Below is a small trained network, with its code and all its weights. Each question gives an input and a class and asks what happens when units are switched off, that is, made to give their printed mean instead of their output.

import numpy as np


def w(rows, s, z=0):
    codes = np.array(rows[::2]) - 128.0
    scale = np.full(codes.shape[1], s)
    scale[-1] = z or s
    return codes * scale


def f(y):
    return y / 2 * (1 + np.tanh(0.7978845608 * (y + 0.044715 * y**3)))


def log_softmax(a):
    a = a - a.max(-1, keepdims=True)
    return a - np.log(np.exp(a).sum(-1, keepdims=True))


def net(x, mask):
    res = np.array(x, float).reshape(1, 3) / 4 @ E
    y = f(res @ A[0][:, :-1].T + A[0][:, -1])
    res = res + np.where(mask, y, B[0][:, -1]) @ B[0][:, :-1]
    return log_softmax(res[-1] @ U[:, :-1].T + U[:, -1])


A, B = {}, {}
E = w([
[109,168,187,30,189,154,137,166],'x0',
[30,119,188,247,106,149,110,222],'x1',
[212,215,115,134,94,146,70,179],'x2',
],0.011)
A[0] = w([
[95,207,177,36,215,166,160,87,115],'n1',
[148,103,61,210,76,58,115,80,38],'n2',
[165,121,76,91,166,7,151,41,97],'n3',
[102,172,193,82,187,176,147,186,168],'n4',
[207,109,63,66,152,103,124,91,42],'n5',
[173,53,33,199,66,5,105,125,29],'n6',
[118,77,83,160,48,62,74,70,81],'n7',
[96,94,138,182,98,142,56,211,38],'n8',
[204,219,82,129,118,117,101,145,74],'n9',
[72,25,124,125,100,87,165,63,124],'n10',
[172,218,155,155,56,157,85,180,68],'n11',
[240,240,100,134,71,153,9,159,102],'n12',
[98,1,116,77,173,121,214,90,84],'n13',
[199,123,82,74,137,124,133,69,48],'n14',
[175,164,60,92,181,128,121,51,54],'n15',
[75,137,135,186,113,178,101,201,47],'n16',
[138,117,91,156,62,83,149,106,217],'n17',
[84,161,191,29,158,149,145,155,24],'n18',
[103,116,195,191,123,135,171,197,68],'n19',
[132,151,171,65,221,188,183,202,52],'n20',
[100,103,155,161,110,142,152,161,58],'n21',
[143,106,78,181,53,89,126,123,208],'n22',
[54,76,245,232,129,124,86,223,236],'n23',
[199,104,54,14,194,62,128,49,252],'n24',
[59,111,89,120,183,34,154,96,63],'n25',
[26,64,131,127,178,137,180,114,86],'n26',
],0.012,0.014)
B[0] = w([
[166,178,173,106,91,62,157,171,182],'n1',
[192,216,211,96,46,94,243,169,156],'n2',
[64,168,118,100,156,170,114,162,179],'n3',
[196,107,142,115,79,58,148,189,182],'n4',
[57,186,132,139,125,188,157,137,166],'n5',
[167,172,226,114,67,97,246,151,162],'n6',
[160,186,168,119,118,99,176,172,157],'n7',
[68,199,149,147,105,193,194,99,154],'n8',
[138,206,99,161,189,125,228,45,161],'n9',
[180,200,83,167,179,88,168,71,184],'n10',
[127,186,77,203,180,93,186,36,161],'n11',
[194,177,59,203,164,85,100,68,197],'n12',
[182,196,72,217,179,105,167,37,184],'n13',
[58,222,174,147,143,219,208,137,164],'n14',
[63,229,152,130,137,223,214,139,164],'n15',
[46,192,192,159,147,222,211,117,157],'n16',
[162,134,158,92,129,72,91,182,181],'n17',
[136,217,199,169,36,108,250,124,152],'n18',
[50,204,112,81,161,214,166,137,162],'n19',
[181,173,218,113,46,78,221,160,158],'n20',
[68,232,178,134,157,193,215,125,142],'n21',
[174,159,145,82,112,76,113,184,185],'n22',
[75,152,70,82,183,136,70,174,250],'n23',
[67,116,80,81,188,139,43,181,251],'n24',
[160,215,130,209,94,157,223,34,150],'n25',
[175,205,82,167,164,128,164,35,177],'n26',
],0.016,0.027)
U = w([
[47,140,140,123,146,192,159,151,96],'0',
[166,138,87,193,166,91,170,35,90],'1',
[166,137,225,119,77,76,183,171,65],'2',
[134,112,71,91,164,62,55,187,226],'3',
[95,15,253,226,50,253,19,66,5],'4',
[218,25,34,22,36,221,24,39,5],'5',
[236,28,236,37,26,245,35,13,5],'6',
],0.022,0.019)

Each question gives the input, the list of numbers given to net, and the class t.
The units are the neurons (one row each of A and B). Each row of codes is followed by its name. A weight is (code - 128) times the scale printed after its matrix; where a second scale follows, it is the last column's (A, B and U).
mask holds one flag per neuron, in row order. A switched-off neuron (its flag False) gives its mean, the last column of its row in B, instead of its output. The means were averaged over made-up inputs and are rounded, as every weight is.
A unit's drop is (log p(t) with every unit on - log p(t) with that unit switched off) / (log p(t) with every unit on - log p(t) with every unit switched off).
unit that matters most: the unit with the biggest drop
k most important neurons: the k neurons with the biggest drops, biggest first
drop when u is switched off: that unit's drop, to one decimal
input [7,-8,8], class 0: unit that matters most -> n24
input [-7,7,0], class 0: 2 most important neurons -> [n23 n19]
input [3,-8,8], class 0: 3 most important neurons -> [n24 n15 n14]
input [6,-7,-7], class 0: 4 most important neurons -> [n24 n3 n12 n15]
input [0,-5,-5], class 0: 2 most important neurons -> [n24 n12]
input [5,-7,-7], class 0: 3 most important neurons -> [n24 n3 n12]
input [6,5,-6], class 1: 2 most important neurons -> [n26 n13]
input [-4,-1,3], class 2: 4 most important neurons -> [n23 n24 n6 n13]
input [2,3,-4], class 1: 2 most important neurons -> [n24 n26]
input [7,3,8], class 1: 2 most important neurons -> [n12 n11]
input [7,1,-8], class 1: 2 most important neurons -> [n13 n26]
input [-8,7,6], class 2: 2 most important neurons -> [n2 n6]
input [-8,-2,6], class 2: 2 most important neurons -> [n6 n2]
input [6,0,8], class 1: unit that matters most -> n12
input [8,6,-3], class 2: 2 most important neurons -> [n4 n20]
input [3,-3,0], class 3: 2 most important neurons -> [n24 n16]
input [4,-5,-4], class 0: drop when n24 is switched off -> 0.3
input [0,3,-2], class 3: drop when n14 is switched off -> 0.1
input [6,-1,-7], class 1: drop when n13 is switched off -> 2.9
input [-8,2,-7], class 2: drop when n12 is switched off -> 0.3
